Moves between elements:
~: cg->rr, dc->pz, tq->cr, rm->mn, jq->zp, pr->zs, pq->tj, gs->fd, nq->ch, sf->qg, hr->fz, rj->hd, nb->ns, fh->rm, sq->ml, fl->qb, bc->ms, hz->zm, sj->fj, mq->nj, tg->bp, br->jq, lh->jp, zp->fl, mc->gp, nc->cc, qn->dh, gd->nc, gb->pj, jt->tm, tp->ll, ph->hj, lf->gb, qg->rq, sd->ld, ld->lf, dg->gh, qm->lb, pj->sr, rr->jj, tj->tb, mb->nf, sl->dp, gm->zj, bp->mh, qz->cm, bn->hr, hh->gs, ft->hl, th->dm, mg->sl, tm->sf, fb->rd, nt->sq, cf->bn, zs->nr, bm->ft, jl->mp, fd->mb, dh->cz, nf->gq, dp->qf, jp->dc, gh->hf, qf->gd, jn->cj, mt->cg, zq->br, cm->lh, jj->dr, zn->tp, ms->tg, pf->fs, gq->qz, dm->bm, fs->bc, zm->pp, nj->zc, fj->rh, mn->zn, gf->rj, zg->qn, cz->qm, pz->gf, ch->pr, hm->cf, sr->nb, sg->hm, tb->ph, mp->jd, hl->mm, pp->zg, gp->pf, hj->lj, dr->sg, zc->th, ml->zq, ns->jt, hd->pq, lj->dg, ll->mg, nr->fb, fz->jl, rd->hh, lb->sd, mh->mq, qb->fh, cj->gm, cr->sj, fq->mj, hf->mc, mj->nt, cc->tq, mm->hz, jd->nq, rq->fq, zj->mt, rh->jn
%: cg->jj, dc->gf, tq->sj, rm->zn, jq->fl, pr->nr, pq->tb, gs->mb, nq->pr, sf->rq, hr->jl, rj->pq, nb->jt, fh->mn, sq->zq, fl->fh, bc->tg, hz->pp, sj->rh, mq->zc, tg->mh, br->zp, lh->dc, zp->qb, mc->pf, nc->tq, qn->cz, gd->cc, gb->sr, jt->sf, tp->mg, ph->lj, lf->pj, qg->fq, sd->lf, ld->gb, dg->hf, qm->sd, pj->nb, rr->dr, tj->ph, mb->gq, sl->qf, gm->mt, bp->mq, qz->lh, bn->fz, hh->fd, ft->mm, th->bm, mg->dp, tm->qg, fb->hh, nt->ml, cf->hr, zs->fb, bm->hl, jl->jd, fd->nf, dh->qm, nf->qz, dp->gd, jp->pz, gh->mc, qf->nc, jn->gm, mt->rr, zq->jq, cm->jp, jj->sg, zn->ll, ms->bp, pf->bc, gq->cm, dm->ft, fs->ms, zm->zg, nj->th, fj->jn, mn->tp, gf->hd, zg->dh, cz->lb, pz->rj, ch->zs, hm->bn, sr->ns, sg->cf, tb->hj, mp->nq, hl->hz, pp->qn, gp->fs, hj->dg, dr->hm, zc->dm, ml->br, ns->tm, hd->tj, lj->gh, ll->sl, nr->rd, fz->mp, rd->gs, lb->ld, mh->nj, qb->rm, cj->zj, cr->fj, fq->nt, hf->gp, mj->sq, cc->cr, mm->zm, jd->ch, rq->mj, zj->cg, rh->cj
^: cg->mt, dc->jp, tq->cc, rm->fh, jq->br, pr->ch, pq->hd, gs->hh, nq->jd, sf->tm, hr->bn, rj->gf, nb->sr, fh->qb, sq->nt, fl->zp, bc->fs, hz->mm, sj->cr, mq->mh, tg->ms, br->zq, lh->cm, zp->jq, mc->hf, nc->gd, qn->zg, gd->qf, gb->lf, jt->ns, tp->zn, ph->tb, lf->ld, qg->sf, sd->lb, ld->sd, dg->lj, qm->cz, pj->gb, rr->cg, tj->pq, mb->fd, sl->mg, gm->cj, bp->tg, qz->gq, bn->cf, hh->rd, ft->bm, th->zc, mg->ll, tm->jt, fb->nr, nt->mj, cf->hm, zs->pr, bm->dm, jl->fz, fd->gs, dh->qn, nf->mb, dp->sl, jp->lh, gh->dg, qf->dp, jn->rh, mt->zj, zq->ml, cm->qz, jj->rr, zn->mn, ms->bc, pf->gp, gq->nf, dm->th, fs->pf, zm->hz, nj->mq, fj->sj, mn->rm, gf->pz, zg->pp, cz->dh, pz->dc, ch->nq, hm->sg, sr->pj, sg->dr, tb->tj, mp->jl, hl->ft, pp->zm, gp->mc, hj->ph, dr->jj, zc->nj, ml->sq, ns->nb, hd->rj, lj->hj, ll->tp, nr->zs, fz->hr, rd->fb, lb->qm, mh->bp, qb->fl, cj->jn, cr->tq, fq->rq, hf->gh, mj->fq, cc->nc, mm->hl, jd->mp, rq->qg, zj->gm, rh->fj
§: cg->hm, dc->pq, tq->jn, rm->mg, jq->rm, pr->hh, pq->lj, gs->qz, nq->fb, sf->nt, hr->nq, rj->ph, nb->qg, fh->ll, sq->zp, fl->zn, bc->mq, hz->dh, sj->gm, mq->bm, tg->zc, br->fh, lh->rj, zp->mn, mc->ms, nc->fj, qn->sd, gd->sj, gb->jt, jt->fq, tp->qf, ph->hf, lf->ns, qg->sq, sd->sr, ld->nb, dg->pf, qm->gb, pj->tm, rr->cf, tj->dg, mb->lh, sl->cc, gm->jj, bp->th, qz->pz, bn->jd, hh->gq, ft->pp, th->mm, mg->nc, tm->mj, fb->mb, nt->jq, cf->mp, zs->gs, bm->zm, jl->pr, fd->cm, dh->ld, nf->jp, dp->tq, jp->hd, gh->fs, qf->cr, jn->cg, mt->sg, zq->qb, cm->gf, jj->bn, zn->dp, ms->nj, pf->bp, gq->dc, dm->hz, fs->mh, zm->cz, nj->ft, fj->zj, mn->sl, gf->tb, zg->lb, cz->lf, pz->tj, ch->rd, hm->jl, sr->sf, sg->fz, tb->gh, mp->zs, hl->zg, pp->qm, gp->tg, hj->mc, dr->hr, zc->hl, ml->fl, ns->rq, hd->hj, lj->gp, ll->gd, nr->fd, fz->ch, rd->nf, lb->pj, mh->dm, qb->tp, cj->rr, cr->cj, fq->zq, hf->bc, mj->br, cc->rh, mm->qn, jd->nr, rq->ml, zj->dr, rh->mt

The rows follow the links: the fewer symbols apart two elements are, the more alike their rows tend to be.

Each row is also shifted at random along 6 hidden directions that mean nothing.

Known rows, each with its element:
39 37 -41 -27 4 -53 9 -67 -109 -18 8 0 -16 42 -30 17 -6 -33 -47 33 28 223 -55 54 22
element: hl
-23 71 92 -165 2 60 -74 173 27 -72 -167 18 83 14 77 17 0 -75 151 19 -36 -238 -21 -4 -104
element: gd
48 -37 -18 8 -43 -100 -24 -116 -18 183 80 -33 -161 66 -4 40 3 -125 -96 55 21 -80 120 13 -23
element: pj
22 46 -29 -4 34 1 -8 38 -6 23 -120 41 -23 -1 -38 -38 -28 -29 9 -42 31 -4 -9 -38 27
element: lh
-22 21 4 46 43 58 29 12 -51 -54 147 14 26 -49 -1 -28 -20 52 16 -54 3 -32 -5 -35 39
element: fb
8 -40 14 -85 -47 -13 -18 -52 -14 76 101 -36 -26 42 41 39 12 0 7 57 -13 -217 64 22 -69
element: fq
-18 62 -46 -42 -5 -43 -12 44 118 97 150 35 -170 30 -35 48 -51 -104 -41 31 31 57 27 28 -102
element: bm
-13 27 21 -57 28 43 -18 -70 -187 -99 52 0 92 -30 15 -47 -1 -69 54 -53 -36 -4 -86 -25 53
element: fz
10 -21 -82 6 1 -3 49 -10 23 -30 14 13 31 -11 -48 -25 -6 86 -27 3 27 84 -42 17 23
element: fs
9 -27 51 -14 -3 -4 -55 -100 -77 91 -56 -22 -36 27 24 -9 12 -2 8 -28 -27 -128 50 -53 15
element: cj
46 -3 0 -107 -47 -41 -26 43 3 4 -313 -13 82 54 18 9 27 -102 44 65 -2 -46 -37 45 -20
element: ns
-16 62 87 -40 -8 17 -31 106 -5 -38 -58 -2 39 -2 62 32 1 -207 68 16 -32 -54 -17 22 -43
element: ll
-46 9 53 -118 26 28 -106 -73 -89 -120 -115 1 52 12 25 -18 24 107 76 -38 -66 136 -122 -32 -25
element: gm
1 -88 31 75 -69 -24 29 -7 208 208 -212 -28 -65 42 1 54 7 55 -33 36 -5 -4 70 27 -32
element: nt
-10 -34 32 14 10 18 -25 -109 -117 -31 -19 -24 50 -17 16 -36 23 23 11 -47 -40 16 -32 -38 60
element: jj
-54 51 87 39 7 -1 -45 79 60 -53 23 5 -33 -21 41 37 2 -169 18 -4 -45 124 -20 7 -40
element: dp
36 -76 -86 154 4 -25 82 -73 0 30 100 -14 -8 -38 -56 -41 12 99 -106 -17 44 19 57 -13 108
element: dg
-25 -37 74 148 -23 -9 35 -29 53 24 -17 -33 -8 -11 24 47 22 -10 -45 3 -30 227 2 38 35
element: rm
-6 68 12 -50 31 49 -4 40 -65 -6 -40 34 32 -17 -1 -31 -36 -106 65 -55 -4 -77 -45 -30 15
element: zs
2 -26 28 38 -4 12 -4 -65 -13 127 -82 -8 -31 -4 -2 -23 -12 -74 6 -52 -19 -117 33 -49 40
element: hm
-1 -35 29 -62 -37 -18 -21 -105 -63 19 53 -40 2 39 34 36 19 14 0 39 -33 26 -12 36 -32
element: sq
-38 -16 26 113 12 29 21 -11 -4 -8 156 -5 -2 -74 7 -30 -8 -108 -15 -58 -29 -50 21 -40 53
element: bn
-96 22 62 -126 -13 55 -57 83 120 -102 118 4 8 0 58 58 -1 93 90 33 -58 21 -61 35 -157
element: zp
62 -42 -10 -27 -38 -75 -10 -161 -182 39 41 -60 3 52 19 12 37 -96 -57 53 -2 -27 31 37 46
element: jt
28 -25 -38 151 36 14 64 15 -25 -49 62 2 38 -56 -28 -47 11 105 -50 -39 37 -6 47 -36 106
element: jp
-38 46 21 -81 25 65 -22 39 13 16 -21 36 5 -13 -1 -19 -39 -2 83 -55 -19 -99 -41 -40 -39
element: nq
-24 42 -23 -93 -7 -76 -86 -28 31 8 162 9 -158 46 -5 48 -7 -88 -42 54 -1 107 5 23 -113
element: sd
-1 54 -82 -76 14 -8 0 66 -27 -127 25 36 56 -33 -34 -46 -14 -136 19 -1 12 50 -97 17 0
element: mc
50 -37 -51 122 -11 3 126 59 22 -15 63 -17 76 -27 -13 0 8 66 -49 37 57 -34 53 49 72
element: th
47 76 -31 -87 -9 -39 0 87 -31 1 -16 16 -12 34 -4 19 -22 -196 8 55 37 -55 5 48 -38
element: hz

The symbols that take the first to the second take the third to the fourth, perhaps in another order. What is the fourth?
Answer with the element's name.
34 -73 71 177 -5 -22 21 -136 -112 62 22 -60 -6 -2 31 6 45 31 -74 -20 -14 28 91 -24 115
: -17 -43 17 -55 11 45 -27 -166 -117 80 136 -15 -33 15 13 -18 -9 154 18 -50 -25 -163 30 -62 -2
:: 5 25 -53 -33 46 13 -10 1 -85 -116 126 22 28 -30 -23 -48 -2 82 4 -26 22 -31 -17 -35 21
: ms

78 -32 -42 33 -17 -12 82 -17 -59 65 79 -25 19 32 -5 17 7 105 -49 54 60 -154 101 34 36
: 34 45 -24 -100 7 -29 -13 12 -146 -175 37 -9 90 23 12 6 27 -2 13 59 15 100 -65 56 -4
:: -7 23 -81 -20 6 -8 18 84 86 -43 -11 39 6 -32 -44 -37 -20 -65 1 -4 23 6 -41 3 -10
: ms

1 23 11 103 19 23 44 31 47 113 -68 27 -43 -28 -29 -20 -41 -95 -12 -63 15 -17 29 -36 54
: 12 -9 -57 35 21 -4 2 16 96 91 -40 33 -87 0 -50 -27 -25 89 -31 -29 41 -66 57 -51 3
:: 68 -66 -73 87 -19 -13 112 -75 -41 64 -20 -23 47 12 -43 -15 6 146 -72 19 54 13 33 31 96
: dh

-5 14 21 -80 1 43 -23 -33 -6 134 -129 22 -28 22 -5 -20 -39 -14 65 -53 -13 -167 -1 -52 -18
: -61 99 12 -40 47 51 -27 119 49 -84 18 62 -3 -47 -14 -19 -47 -117 68 -59 -17 76 -90 -26 -38
:: -15 -103 40 119 -12 38 18 -52 104 122 -100 -22 -13 -16 6 -12 19 197 -12 -43 -15 -109 78 -58 37
: fz

28 -26 -73 35 -13 33 102 110 81 -47 -15 8 110 -36 -23 -22 2 85 7 23 45 -112 5 31 31
: 44 15 -23 -103 -11 -11 0 68 -7 -48 -126 -2 68 48 10 21 14 99 35 64 32 -48 -9 44 -37
:: -9 38 73 -139 21 31 -87 -8 -159 -141 -104 -9 113 13 58 -17 30 -11 101 -7 -51 -37 -78 -17 -14
: fz

44 -1 -38 -22 -11 12 64 66 3 -39 -90 -1 93 20 -9 8 9 123 13 48 47 -6 -10 50 12
: 21 34 -23 -174 -4 -50 -73 -49 -101 -61 -5 -5 -16 69 6 24 16 29 14 63 4 72 -52 35 -70
:: -11 -26 -14 -46 -16 -3 -11 81 77 -122 35 -13 55 6 24 25 37 155 16 67 4 -14 3 37 -63
: rq

-29 42 -73 -35 23 -34 -48 35 110 4 -57 56 -101 -8 -69 -30 -36 -57 -17 -34 13 156 -61 -29 -36
: -4 38 -58 -82 -16 -1 17 115 191 77 -200 52 -39 33 -49 18 -43 10 31 23 34 57 -46 32 -82
:: 1 -56 69 116 0 28 15 23 3 -41 -72 -35 83 -36 41 -10 43 65 6 -19 -22 -74 49 -25 63
: fz

35 63 -41 -20 -8 -36 35 98 43 13 -113 27 0 17 -28 13 -26 -175 -9 36 39 84 -32 56 -6
: 41 15 -27 92 -11 -65 41 39 8 -4 39 -9 -28 0 -13 21 8 -130 -80 47 40 104 36 51 36
:: -16 -30 45 -51 8 31 -57 -77 -80 -1 63 -20 6 4 38 -13 17 92 39 -26 -36 -174 32 -53 -13
: hm

5 48 -52 35 40 -6 1 60 -25 -52 193 30 -41 -52 -26 -43 -21 -128 -26 -27 29 -107 42 -42 22
: 1 62 -58 -28 36 23 6 169 7 -173 22 44 96 -68 -14 -62 -4 -125 47 -11 24 -115 -39 -17 12
:: 19 52 -83 -20 -1 -29 32 79 7 -3 104 30 -19 -31 -37 -29 -36 -275 -18 7 32 -101 -1 14 2
: ms

19 -52 50 72 2 -28 -32 -171 -130 63 -87 -38 -21 16 8 -16 28 -4 -42 -41 -32 85 13 -40 88
: -10 -29 20 82 16 58 49 -29 -38 1 23 -6 63 -45 2 -36 -3 55 14 -58 -12 -56 0 -34 75
:: 43 48 -47 -173 24 -6 -65 -33 -49 104 -243 46 -57 74 -45 -32 -39 69 51 -26 36 -96 -21 -54 -33
: pf

33 -44 -53 105 -20 -5 102 34 115 107 105 -7 -41 0 -29 27 -12 113 -69 35 60 -85 107 26 12
: 58 -17 -39 3 -8 9 81 33 -40 -51 -66 -15 116 18 -6 4 19 153 -4 49 47 3 -4 56 40
:: -9 -10 33 148 5 -7 19 -9 -33 4 42 -13 9 -71 8 -38 7 -261 -35 -54 -29 -14 22 -32 91
: cf

3 26 -61 -8 20 1 -2 108 107 5 -66 45 -25 -23 -39 -37 -26 -26 11 -20 32 -103 13 -37 -17
: -16 5 -79 -122 2 35 16 61 85 -51 -28 33 41 5 -34 -15 -17 169 50 14 21 -36 -62 11 -64
:: 32 9 -38 -93 3 -6 9 -31 -121 -66 220 -19 19 33 19 25 11 136 -10 61 32 -95 35 35 -33
: pj

21 107 -47 -198 -9 -35 -43 62 22 95 -51 47 -102 72 -28 29 -64 -192 36 41 33 -61 -26 32 -116
: 27 15 -22 -62 -14 -73 -41 -43 -54 -18 4 -12 -44 47 -1 25 17 -70 -36 55 8 107 -10 36 -25
:: 13 49 -84 24 -2 -65 16 21 38 55 -14 36 -79 -14 -68 -26 -40 -300 -56 -11 28 113 -36 11 22
: ft

-21 61 82 42 -3 -46 -62 9 14 105 66 1 -152 7 30 43 -22 -339 -25 -9 -28 12 56 -12 -34
: -47 -56 37 66 16 4 -40 -152 -54 -17 115 -22 -41 -24 6 -14 25 110 -36 -52 -50 125 -13 -49 36
:: 68 -10 -53 2 -25 -23 72 0 37 131 -220 6 3 55 -43 11 -21 45 -24 29 58 22 9 38 29
: qm

-12 42 -15 44 46 23 6 55 26 -19 29 37 -29 -33 -30 -27 -26 14 -2 -50 19 34 -3 -39 19
: 54 -45 -64 124 10 16 93 87 25 -69 -160 3 140 -56 -34 -68 27 75 -19 -16 47 -66 17 -13 125
:: 20 17 27 -33 -6 -4 -28 -64 -59 157 -208 10 -31 23 -9 -29 -29 -207 28 -56 -19 -98 -7 -44 35
: nr

-6 67 68 -72 15 -25 -95 -16 -134 -43 -32 0 -11 8 41 -3 2 -265 41 -18 -44 -7 -34 -21 -7
: 1 -54 17 86 11 61 56 -61 -15 61 -69 -11 52 -21 -9 -27 -3 171 6 -60 -2 -34 13 -37 77
:: -11 74 1 11 39 17 -8 30 -26 40 76 41 -66 -22 -21 -19 -49 -157 7 -57 13 -29 3 -40 7
: lj

